Here is a tiny trained network, its code and every weight. The questions are about switching its units off for an input and a target symbol, where a switched-off unit gives its printed mean instead of its output.

import numpy as np


def w(rows, s, z=0):
    codes = np.array(rows[::2]) - 128.0
    scale = np.full(codes.shape[1], s)
    scale[-1] = z or s
    return codes * scale


def f(y):
    return np.maximum(y, 0)


def softmax(a):
    e = np.exp(a - a.max(-1, keepdims=True))
    return e / e.sum(-1, keepdims=True)


def log_softmax(a):
    a = a - a.max(-1, keepdims=True)
    return a - np.log(np.exp(a).sum(-1, keepdims=True))


def net(x, mask):
    ids = ['ΘΠΩαημτφ'.index(c) for c in x.split()]
    T = len(ids)
    res = E[ids] + P[:T]
    r = res
    for j in range(2):
        rows = slice(4 * j, 4 * j + 4)
        q, k, v = (r @ M[0][rows].T for M in (Q, K, V))
        z = softmax(np.where(np.tri(T) > 0, q @ k.T / 4**0.5, -1e9)) @ v
        o = O[0][rows]
        res = res + np.where(mask[j], z, o[:, -1]) @ o[:, :-1]
    y = f(res @ A[0][:, :-1].T + A[0][:, -1])
    res = res + np.where(mask[2:6], y, B[0][:, -1]) @ B[0][:, :-1]
    return log_softmax(res[-1] @ U[:, :-1].T + U[:, -1])


Q, K, V, O, A, B = {}, {}, {}, {}, {}, {}
E = w([
[124,128,74,135],'Θ',
[84,160,160,89],'Π',
[68,123,79,197],'Ω',
[4,80,192,27],'α',
[142,194,82,186],'η',
[39,60,140,56],'μ',
[108,126,121,63],'τ',
[46,123,128,139],'φ',
],0.018)
P = w([
[20,225,87,23],'0',
[132,158,28,58],'1',
[171,104,190,182],'2',
[119,110,34,62],'3',
[183,98,188,168],'4',
[184,143,2,106],'5',
[166,87,202,140],'6',
[163,131,16,62],'7',
[180,118,188,168],'8',
[132,121,25,62],'9',
[178,121,187,159],'10',
[119,112,29,41],'11',
[215,148,174,163],'12',
[130,139,34,46],'13',
],0.0093)
Q[0] = w([
[125,124,87,112],'h0',
[108,112,15,87],'h0',
[127,101,161,150],'h0',
[165,148,165,159],'h0',
[118,172,146,127],'h1',
[62,190,4,81],'h1',
[169,81,158,162],'h1',
[92,155,129,98],'h1',
],0.02)
K[0] = w([
[103,148,112,109],'h0',
[55,188,86,112],'h0',
[174,128,126,121],'h0',
[147,76,150,109],'h0',
[120,187,110,78],'h1',
[22,244,101,126],'h1',
[194,5,108,151],'h1',
[84,231,171,118],'h1',
],0.016)
V[0] = w([
[116,142,155,194],'h0',
[109,120,184,138],'h0',
[130,115,132,101],'h0',
[110,136,162,138],'h0',
[125,59,100,92],'h1',
[254,182,124,137],'h1',
[87,221,190,181],'h1',
[176,128,164,10],'h1',
],0.016)
O[0] = w([
[175,144,118,183,92],'h0',
[108,178,163,167,99],'h0',
[98,139,149,120,130],'h0',
[122,159,138,143,127],'h0',
[112,59,93,101,122],'h1',
[179,212,98,116,10],'h1',
[151,201,175,176,172],'h1',
[246,122,188,3,137],'h1',
],0.014,0.013)
A[0] = w([
[174,69,116,156,254],'n0',
[83,92,3,113,102],'n1',
[36,119,26,100,181],'n2',
[71,133,24,108,94],'n3',
],0.012,0.006)
B[0] = w([
[4,171,169,70,205],'n0',
[204,88,128,127,208],'n1',
[167,172,72,157,246],'n2',
[192,191,155,169,187],'n3',
],0.014)
U = w([
[139,145,92,101,12],'Θ',
[176,133,246,151,36],'Π',
[128,95,129,161,65],'Ω',
[129,94,206,159,150],'α',
[94,197,137,111,253],'η',
[101,92,86,126,85],'μ',
[118,170,133,80,183],'τ',
[74,101,119,160,197],'φ',
],0.012,0.0029)

Each question gives the input, a string of symbols that net reads in full, and the target symbol t.
The units are the heads (4 rows each of Q, K, V and O) and the neurons (one row each of A and B). Each row of codes is followed by its name. A weight is (code - 128) times the scale printed after its matrix; where a second scale follows, it is the last column's (O, A, B and U).
mask holds one flag per unit, heads first, then neurons. A switched-off unit (its flag False) gives its mean, the last column of its rows in O or B, instead of its output. The means were averaged over made-up inputs and are rounded, as every weight is.
A unit's drop is (log p(t) with every unit on - log p(t) with that unit switched off) / (log p(t) with every unit on - log p(t) with every unit switched off).
The circuit of an input: a set's keep is (log p(t) with only the set's units on - log p(t) with every unit switched off) / (log p(t) with every unit on - log p(t) with every unit switched off). Starting from all 6 units, units are removed one at a time, each time the one whose removal leaves the highest keep (on an exact tie, the one counted first), for as long as the keep stays at least 0.8.
circuit, biggest first: the units of the circuit, biggest drop first
unit that matters most: the unit with the biggest drop
top k neurons: the k neurons with the biggest drops, biggest first
heads that matter: for each layer, one digit per head in row order, 1 if its drop is at least 0.15 and else 0, layers parted by /
drop of u: that unit's drop, to one decimal
input η η τ α η φ Θ Ω, target η: heads that matter	01
input φ η η τ Θ η η η τ η τ τ, target φ: heads that matter	01
input Ω α φ Ω η τ Θ η η Θ η η, target Ω: circuit, biggest first	[h1, n1, n2, n3]
input Θ τ η Ω Π τ, target Θ: circuit, biggest first	[n2, n1, h1, h0]
input Θ η φ α τ Θ η φ η τ η η η η, target Θ: circuit, biggest first	[n2, h1, n1, h0]
input φ η φ φ η φ η η α μ, target φ: circuit, biggest first	[h1]
input τ η α η η η α φ, target τ: circuit, biggest first	[h1, n0]
input τ μ τ μ Θ Θ μ μ, target τ: circuit, biggest first	[h1, n0]
input τ η η Θ η Θ η, target Θ: top 2 neurons	[n1, n2]
input τ η φ Θ Θ Θ η Π φ α Θ α, target τ: top 2 neurons	[n1, n0]
input μ η τ η η Θ η τ τ Ω, target μ: top 3 neurons	[n2, n1, n0]
input α τ Π η η, target η: top 2 neurons	[n1, n3]
input Ω τ Ω η η τ, target Ω: top 3 neurons	[n1, n2, n3]
input τ η τ μ η η Ω α Θ, target Θ: unit that matters most	h1
input η μ φ, target φ: top 2 neurons	[n0, n3]
input Θ τ η η Θ μ, target Θ: top 3 neurons	[n2, n1, n3]
input τ τ φ μ τ Ω Ω, target Ω: circuit, biggest first	[h1, n1]
input Θ τ τ Π η η Ω η φ τ Θ Ω, target Θ: top 2 neurons	[n2, n1]
input τ τ τ η Ω, target Ω: top 3 neurons	[n1, n2, n3]
input α φ η η η Ω η τ, target α: circuit, biggest first	[h1]
input τ η η η α α Π η α α, target τ: top 2 neurons	[n0, n1]
input Ω η τ Θ, target Ω: drop of n1	0.8
input τ φ Θ Θ, target τ: drop of n0	0.2
input μ φ Π η η Θ Θ Ω η η η η η Θ, target μ: drop of h1	1.6
